What can hang from each mark:
J: K R X
D: A H T
H: C L P X
W: X
C: H T
P: D T
R: J K T W
N: K L
U: K Q
A: N P
Q: B K P R
B: U
L: A H W X
X: J
K: R U
T: A C L

Every row comes from one small tree of marks. The marks that hang from a mark follow it in brackets, in alphabetical order. Every link used is in the known rows. Which tree was each row made from?
Known rows:
L{H{P} X}: [ -55   61  -56   -8   -1  -54   25  198 -420   63  -22  146  229  -32
  -47   50  -14  299 -385  -38   70 -263 -193   68   -4  -56  -51   36
  147 -310 -174   12  134  -17 -173   81  207  -12  173 -230   50   94
  -31 -177  228  108    4  -33 -196]
W{X{J{R{K T{L}}}}}: [  39  315 -160  -29  314  139  234    8  320   21  146 -164 -268   -7
 -213  -98  362  141  118 -167  -37   65 -121   11  -38   11 -389 -309
  301  307  134   68  169   15  127   51   -7  134 -392  -90 -228   84
  128   38 -108  118  330  -96   38]
B{U{K{R{J}}}}: [-124  195 -137  -92   66 -171    0 -152   15   80  226  116   30  -26
 -100  169  172   58  247  -43  -11  126  149  187 -136 -102  228   66
  -52   76  -25  238  -43  -32  149  167  -64 -144   76   92 -177  104
  179  298 -183  106   91  -54   72]
K{R{T{C}} U}: [  15 -234  -68  -83   91  -46  -56  -25  220  284  -40  -41  -19   17
 -166  224  -68  -31   25 -104 -126  158  305  -24  -99 -102  186  -20
 -162  -34   90  238 -156   46  191 -133 -158  133 -177  -74  -59   85
  161  -23 -189  -77   31  -95  135]
N{K{R U{Q}}}: [-370  100  -42  123 -115  102    3   27  228   70  211  104  269  100
 -154  -74   -5 -227  133 -120  136   82  290  117  -31 -204  420   66
   -8   50  -32  198 -135  407   74   90  152   47 -148   54 -139   14
  -42  104 -193  -50  -82  -52   49]
T{A{P} L{H W{X}}}: [ 218  238    0  -48 -151   88    5  171   69  -34 -147 -186   89  214
  155  -67 -215   -9 -396 -243   17 -122  -38 -305  136 -149 -827    4
  270  -35  183 -150  -57 -176 -197   75  -70  -31  254 -314   11  -44
   40 -225   92  -30    1  307 -173]
L{X{J{R{T}}}}: [ -56  176  -84 -143  140 -120  138  -96  -25   25  125    4 -105 -105
   87  133  435  221   -7  -38   -2  -30 -229   61  -73    1  -84 -244
  237   18   10   11  -42  -36  100   17   35  139 -202 -132 -127   29
  207  -10   68  203  108 -245   64]
T{A{P{D}} L}: [ -22   33  -32   52  -94    6  214   85   42 -177 -156 -203   29  275
  323  -73 -179  -57 -153  -79  -26   45  -52   36  -85  310 -260  265
  234  -15  382  -51 -136 -250  -70   -6 -332  -83  197  -84   95  -68
  -37  113   42 -213 -115   20 -191]
R{J{X} K T{L} W}: [ 112   78 -366  -49  413  196 -205 -181  371  263  123 -133 -266   20
 -171   -9    1  218  294 -113 -219  257  -72 -239  172  178 -213 -405
 -254   53  243  106  303 -247  133  136  -88  225 -285 -407 -527   23
  -36 -115 -211  341  307 -157  390]
B{U{Q{K P{T}}}}: [-332 -185  285   33 -195  -61 -131 -235  -53   12  229 -233  -28   91
 -282    2  115   38  183  -88  115  246  164    4  155 -223  456  210
 -445  149 -268   -5  199  244 -137  241  148 -109 -400  571  138  -15
 -186  -53 -196  -88 -326  -62  -88]
X{J{K R}}: [ -87  157  -82  -54  168 -125  160 -165  -64 -198  277  167 -127 -183
  249   15  395  -42  188   -4   48  -46  -11  362 -248  -69  199 -238
  314  131   77   80 -225   97   71 -113   80  -17    6  212 -107   94
   82  283   66  130   46 -134  -65]
D{H{C L{W} P} T}: [ 242 -128   35   91  141  198   23  180  -26 -127  -46  317  254 -194
    1  206 -468  273 -265  238   60 -338   -1   15  -11  157   33  320
   32 -216  -30   38 -164  -89 -114 -204  341 -150  294   33  546   -2
 -165 -696 -192 -101   66 -111 -114]
H{C{T} L{A W} P X}: [ 506  -36 -110   79  272  187   72   86 -723 -135 -349  293  -10 -192
 -365  270 -327  365 -180  417   27 -214 -214  141    0  267  -58  507
  356 -249  220 -307  -12  119 -220 -175  -40  -31 -313 -151  525  -50
 -305 -629  -91 -251  -91  147 -203]
W{X{J{K R{T{C L}}}}}: [ 177  157 -103  -65  256   49  157  -97  127   24   85 -223 -222 -144
  -21  -69  365  -30  121 -104  -53  117  -10  -29 -108    4 -476 -320
  399  285  189   71   76   24  173 -147  -60  121 -258  104 -163   93
  245  124 -196   90  231  -54  -30]
U{K Q{B R{J{X}}}}: [-375 -173  234  106 -254 -117  -82 -234 -269  117   27  -18 -107 -110
 -180 -256  153 -321  522  -37   63  165   64   62   42  -68  188 -111
 -323   99 -142   36   89  373   41 -254  -80  -98 -168  179 -245  -51
  280  280 -160  214 -239   29  162]
U{K Q{P}}: [-260 -169  208   57 -141   27   19 -149 -277   17  183   35 -120 -194
 -214 -280   24 -107  224  -56  245  153  -14  -63   75 -128   -9   31
 -281  109 -232  -19  149   69    3 -100   80   21 -187  247  -49  -56
 -177  269   89  -79 -177  -28  -95]
J{K R X}: [ -59 -174   45  -19  157   15  -18 -143 -326 -232  267  142 -223 -276
  367   -2  320  -33   97   40  -82  -35    8  119 -191 -156  177 -167
  342  -28  -52   71 -183   56  114 -195   31 -159   94   81 -171  163
  246  242   46  234 -108   33   41]
W{X{J{K{R{T{A}}}}}}: [ -12  421   55 -108  247    0  208 -116   29   31  111  -88 -129   15
    5 -149  263   46   81 -265  -55   24   34  148 -120  -23 -410 -173
  368  175   12  161  -25  144  134   82  -83   81   52   49 -128  -32
   61   81    9  -18  242  -29  -40]
C{H T{A L}}: [  72    1 -128  162 -257 -249 -233  179  196  240   64 -377  177  205
   44 -201  -53  -33  -62 -245   10  -50  106 -257   13   -1 -122   99
  -90  484   73 -137  224   87 -172 -164   69  259   75  -28   45  143
  -57  -26   97 -219 -194  -10 -130]
H{C L{W} X}: [ 446   51 -141   69  238   30  133   41 -294 -196 -353  246  205 -241
  -88  253 -315  327 -204  414  -36 -178  -96  152  -24  108  -35  286
  425 -183  265 -244 -241   79  -55 -258 -130 -103  -48  -44  211 -156
 -168 -518  -33  -44  -56  169 -126]
C{T{A{N}}}: [  70   41  180  -80  -68  -62  -33   68 -214   62 -143 -345  -14  120
  148 -211 -182   94  -28 -182  -33   22  -45 -146  -54  113  294   34
  -75  213  -87  -66   98 -115 -112  -71   68  114   14   27   45  -47
 -136  -10  372 -140  -36  -21  -53]
R{J{X} K T{C{H}} W}: [ 255  -70 -332 -163  371   53 -409 -106  398  479   46 -140 -155   42
 -237   21  -21  -22  229  -66  -17  281   16 -371  130  163  -46 -513
 -424  200   68  260  287  -51  265   98 -244  199   -2 -373 -600   44
   35   87  -78  305  363  -61  393]
D{T{A{N{L{W}} P} C}}: [ 399 -187  151 -156 -124  168  -89   69  184   55 -280 -205   19   78
  331 -102 -319  -14  -88  -87   36  236  -14 -461  152  213 -125  -40
  -13   78   94   62  -75 -243  106  -90  -31  -58  424   67  296 -103
 -109   33  214  -47   -6  101   52]
R{T{A C}}: [ 296 -165   98  -67  -52  -17  -43 -125  -46  100 -309 -240  -67  169
   88  -48 -112  -72  -42   -3 -140  193  -10  -84  -32  188 -115   -8
 -247  153  -33   72   10  -75  122 -279 -333  219  131   91   36  -49
   91  -17  346 -162  -36   -3  -33]
D{H T{A{P} C}}: [ 206 -300  300 -231 -151   75    5  134  297   42 -145  -87  131  150
  321 -112 -220 -156 -300  -48  -44  -72  245 -278 -101  223 -181   94
 -231 -127  -61  183  -89 -336   60 -202   73 -133  759  268  357  -41
   52 -164  185 -145   36   47  -93]
L{A{P} X}: [  87  -33  -35 -183 -102   71  160  121 -232 -163  -17  186  -87   80
   80  125   27   47 -343   27    5  -53 -281 -104   -4  -80 -148  277
  261 -241  -45 -187   27 -288 -100  127   70 -111  188 -309  110 -122
   19  -91  306    6   87  133  -17]
D{A{N{L{X}} P}}: [  21  -31   90 -199 -104  109  160  289  150  -77  -26 -125   88 -193
  212 -232 -140  184 -160  120 -132  -86 -266 -147  124 -132  176   90
  475 -115 -135 -177   35 -185   82  268  350 -256  269 -132  111 -134
 -154   91  177  116  252   26  -59]
L{A{P{T}} H}: [ 155 -175   89 -106 -140   37  -75  172  -31  -39   75  178 -143  353
   84   87   56   15 -282   71  143 -143 -148   64  139 -199  100  168
   60 -192 -253 -138   97 -273 -182  221  163  -32  121   86   48   88
 -146 -115  231  -35 -267   54  -93]
N{K{U} L{H W X}}: [  21  137 -262  298 -199   88 -311  177  329   98  168  167  392   58
   44  114    7 -192 -174   52  209 -309   59  -72  386 -330  -85 -140
  100  -35 -142 -127  119  263 -173  313  399  110  -80 -358 -134  145
   81 -228 -163  217  -22   43  205]
W{X{J{R{T{A C{H}}}}}}: [ 187  327   68  -74   15 -119   55   70  142  177  -74 -261  -30   69
  -57  -82  332  -98  -24 -104  122   31    5 -107 -150  -27 -546 -300
  165  325   66  141  -72  199  233 -133 -212   85   45   -7 -185   29
  204  190   95  -68  175   11  -56]
D{A{N} H{X} T{C}}: [ 210 -228  434 -268   24  148  247  261  166 -116 -313 -211  205  -91
  268  -87 -128  184 -298  338 -213 -301   99 -271    4  166   85  -25
   55 -306 -213  137  185 -459   47  -71  275 -114  549  443  402  -63
  144 -163  226   62  197  134  -75]
T{A C L}: [ 289  -27  -67  116 -253 -151   41   24  -71  -47 -450 -282  149  148
  107  -64 -148 -265  -93  -68 -201  206   93  -97  -68  209 -387   31
  -72  122  346  -38  -61 -164   -1 -422 -244  126  260   46  159   70
   54  165  277 -167 -168  134 -127]
K{R{J{X} W} U{Q{P}}}: [-483  181   83   -5    3  -43 -220 -105  -53  332  200  129   80 -188
 -361   45   44  -76  260 -207   96  159  448 -158  -69 -239 -136 -199
 -384 -471  253  236 -245  242  160   66   16 -153 -368 -362 -350 -114
 -204   25 -500  113  -14 -143  264]
U{K Q{B R{J W}}}: [-387  -52  112    1 -139  -87 -164 -367 -133   77    7  108  -63 -192
 -227 -214    8 -229  491   20   90  236   66   66   49   -5  133 -175
 -622  138 -162   36   62  220  -36  -81 -163   85 -147  279 -344 -123
   42  280 -283  157 -105  -32  222]
X{J{K{R{W} U}}}: [-210  278 -216 -134  257 -179   65 -161  146  -22  224  261   26 -219
   17  165  120  -43  132 -111    8   12  280  342 -174 -218  204 -243
   50  -64  269  204 -336   47    3  112  141   42    5    3 -271   29
  -80  168 -274   73  193 -109  145]
U{Q{K R{J}}}: [-405  -40  197  175 -214  -90 -117 -114   53  222  198 -120  134  115
 -199 -113   87  -64  482 -118  -74  153  145  178  -99  -94  165  -61
 -337  194 -133  -41   15  304  -51 -173  -82  -39 -187  282   50  -66
   29   36    0  146 -334  -82   35]
Q{B{U} K P{D{A T}}}: [-610 -302  302  180 -415  -18  171 -266   88 -430  -18 -182    3  181
  -15   -6   38 -179  -37  208   55 -252  111  171  237 -152  537  257
 -519    6 -625   61  314  142 -230  389  -73  -94 -197  664  483  -21
  115  -28 -349 -292   87  151   -5]
H{L{X} P}: [  68  107 -145  156   -1   75  131  138 -420  -73 -106  208  220 -216
 -202  160 -128  483 -187  200  -72 -133 -151  176 -156  180   85  298
  309 -190  133    0  -71    2   24 -124  195  -87   18 -204  233  -27
 -168 -136   75  -37  -20  -55 -221]
B{U{K Q}}: [-170  -11   78 -101  -71  -83  -13 -188 -177   -9  165   -1  -60 -102
 -144  -66   35  -44  165   64  152  229   54  148    9 -214  347  223
 -188  197 -120  131   91   64  -49   86   78  -59 -144  231 -239  -91
  196  139  -51  -18  -90    8  -41]
L{A{N{K{U}} P{D T}}}: [  32  -85  111  -30   37  321  185  209   72 -275   47  -44 -142  447
  192  206 -127 -113  -40   75  283   14 -172  -25  162  107  616  224
  228  -37   65   19   -7 -271 -116  440   76 -134 -102   29   10   -2
 -167  153  -22  -75  -49  -11  140]
X{J{R{T}}}: [ -54  159  -32  -72  111  -93  133 -109  130   19  151   -3 -164  -23
  112   53  382  163  118   55   38   -2 -121  223 -173  -22   93 -221
   99  104   -5   44 -143   50  192  -68  -28  110 -258  110 -142   14
  107   72   75   35   63 -256  -31]
X{J{K R{W}}}: [-110  254 -158 -149  270 -112   49 -267  -26 -216  232  251 -131 -298
  239   50  325   20  144   69   46   16   -9  316 -214  -65   93 -363
   98   56   98   77 -271  -42   51   38   33   63   20  195 -290   41
  -50  289  -79  149  139 -135   55]
K{R{J W} U{Q}}: [-363  291  -67  -91   80  -54 -188 -135  117  333  183  182  164 -123
 -287  111  -71   -9  269 -107   86  197  417   64 -170 -165   51 -105
 -303 -241  289  310 -290  159   80   53  -12   23 -245 -266 -449 -154
 -107  -35 -433  141   30 -215  256]
J{K R{T{C}} X}: [ 161 -442   41 -112  258   74 -134 -249 -212   -6  141  -59 -397 -229
  280   21  292  -90  167   28 -154  164  -13  -70  -82  -14   95 -285
  182   71  -83  135  -42   13  260 -251 -180   38  -69  103 -177  192
  384  209  -26  202  -74  -20  115]
X{J{K{R}}}: [-177  246 -165  -58  174 -206  177 -116   43  -54  217  157   10  -88
  132   -3  264  -20  130 -133  -12    4   69  375 -205  -41  197 -137
  328   56   65  113 -153  106   97   39   75    4  101  158  -62   64
  -23  273   27   57   86 -111  -94]
C{T{A{P{D}}}}: [ -74  -62   91 -132  -12   -4    5   22  -63   16  -34 -198  -47  235
  196 -162 -134    0 -125  -47  102  -67   10   38 -127  290  166  249
    8  140    6  -28   25 -103 -114   56 -236  -11   12   -2   62 -111
  -80  -71   73 -240  -32  -69 -142]

Which tree is each row?
[  74  115  -31  216 -282 -178  -22  137  -30  -14 -165 -132  165  262
  185 -128  -68  -88 -196 -156 -111 -120   30   59   51  -76 -387   -4
    5  -33   83  -99   15 -143 -193 -144   -6  170  227  -58   43  142
   19   -8  291 -117 -283   93 -165] | T{A L{H}}
[  95   35  102   98 -226  147  -61  342  300  120   11 -135  175  237
  248 -278 -276 -201  -52 -213  113  -44   70 -102  183 -157  200  -38
  189  -61    9  -34 -143  116   27  269  286 -155  325 -101  -37   40
 -275  184  144 -122  -44  101  -10] | T{A{N{K{U} L{H}} P}}
[-642 -341  337  223 -217 -196   64 -130  -74 -326    8    2  -61   49
  -21   29  122 -399   37    0   69 -233  166   93   90  142  286  213
 -670 -139 -442  -65  211  155 -160  301 -298 -301 -134  468  303  104
  209  298 -475 -248  -57   72  -45] | Q{B{U{K}} P{D{H}} R}
[ -93 -525  -76   60  -30  174   68 -104  296 -122  -59  -51 -462  257
 -189 -114  -32 -187  157 -256 -294  190 -164 -123  263  119  188   94
 -311  184 -153 -208  344   87 -111   77 -272  143 -261   63  230   91
   79   37 -112 -110   21  147  114] | Q{B R{K T{L{A{P}}}}}
[ 180  -35  -35   99  -99 -137   13  223 -309 -114 -144  310   18  200
   -9   33 -128 -258 -314  109  115 -262 -220  274   98 -323  -48  174
   56 -239 -297 -235   27  -67 -277  -36   47   37  101 -155   87   86
  -47 -286  325 -154  -94  112  -46] | L{A H{C}}
[   0   86  186  -41 -111   46   -5  261  161 -135  -47 -117  213 -229
  343  -19 -145    6 -259  235 -128 -356 -178 -212  203  -88  -91  -19
  239 -225 -281 -191  112 -288  -74  308  483 -144  310 -184  142  -42
  122 -113  144  240  220   22   31] | D{A{N{L{W X}}} H}
[ 297   54  -46   22 -118  207   70  146 -159 -232 -151  137 -133   60
  115  275 -332  168 -188  197   31  -24 -273 -115   53  -27  112  270
  335 -154  100 -221 -195 -370  -13  129   81 -105  -47 -330  171 -183
  -96  -28  255 -104  -45  254  -56] | H{L{A{N P} W}}
[ 403    2   53  117  211  168  169  215 -505 -235 -312  378  131 -198
 -105  335 -350  196 -353  466  -10 -378 -128  164  -74  248 -268  483
  331 -575  165 -228 -170  -46 -139  -88   93 -252  162 -105  493  -46
 -168 -552  -28 -176  -31  169 -251] | D{H{C L{A W} P X}}
[ 398  196  -46  129  -86 -205  106  193 -257  148 -450  -75  316    4
 -176   44  -34   96  -86  178   29  -21  122  130 -231  378 -242   78
  231  -32  482  113 -209  256  180 -329 -189  -54  374   90  252   23
 -159  239  230 -276 -163  171 -368] | T{A C{H{L P X{J}}}}
[ 202   83 -411 -123  103 -229 -190  -29  398  342 -116 -278   81  -60
  -83  114   66  109 -136  -64  -27  222 -124 -378  172   72 -446 -350
 -169  198  232  -51  213 -217   73  106  -65  419 -100 -208 -323   34
   49    9 -192   66  190 -131  140] | R{T{C{H} L{X{J}}} W}
[ 238 -151   18   55  -42   35  100  318   20 -130  -68  307   44  -24
   27   83 -350 -147 -310  251  -20 -284  -63  175  -85  -35    9  460
  254 -338  -44 -255 -222 -199  -42  -41  241 -275  273 -122  296  -51
 -150 -372    5 -257   18   60 -150] | D{H{C L{A{P}}}}
[-310 -150   -8   57  160   59  -83  -83  124 -191   58  224  -73  -79
 -299  -87    9   31  113 -220 -178   65   52 -109   75   83   34 -241
 -724   33 -207 -122  124    0  -90   93 -262  -12  -69  120  180   70
 -448  212   -4  -26   94   44  117] | Q{P R{K W}}
[ 145  119 -236  235 -189 -115 -191  151  173   15   63   99  283   -3
   21  217 -162  174 -172  204  138 -187   -3  -53  -20 -133   88  152
  102  238    2  -85 -101   86    0  -80   75   56   84 -169  -28  -41
   -3  -69  104  -58 -115  111 -117] | C{H{L{W}}}
[ -61 -126  -57  -21  203   80   17  -26 -109 -148  118  116 -264 -113
   64  -13  271  -29   85   -5  -81   37  -63   68 -106  -33  218 -240
  136   24  -39  119  -59    7  138  -88  -54 -116  -28 -125 -211  197
  185  253  158  247   18   53  131] | J{R{K} X}
[-227 -130   71   18  187  137 -134 -154  207  284  254  -50 -182  152
 -347 -200   90   17  549 -261 -104  277   23   -1   52  168  207 -136
 -387  273  -82  119  263  281   37 -102 -237  139 -386  -44 -109  -80
   33  -57   -7  212  -79 -237  150] | U{Q{R{J K T}}}
[-360  -74   48   87 -132  -17 -213 -317  154  215  -38 -171  -55   13
 -225 -205  -22  -33  374 -106 -111  299   54 -139  125  107  -23  -92
 -611   62  -19  -69  207  298  -18  -64 -233  234 -506  117 -237 -206
   12 -132 -427   57 -115 -179  154] | U{Q{B R{J T{L} W}}}
[ 172  143 -160  184 -182   21 -152   18 -156 -117  -64  216   22  -44
  101  197   95  -56 -187  226   51  -81 -267  -75  214  -60 -457  159
  163 -118  -84 -316  150  -87 -127  144  103   62  -85 -376   83  -42
   78 -135  177  110  -70   81  125] | N{L{A W X}}
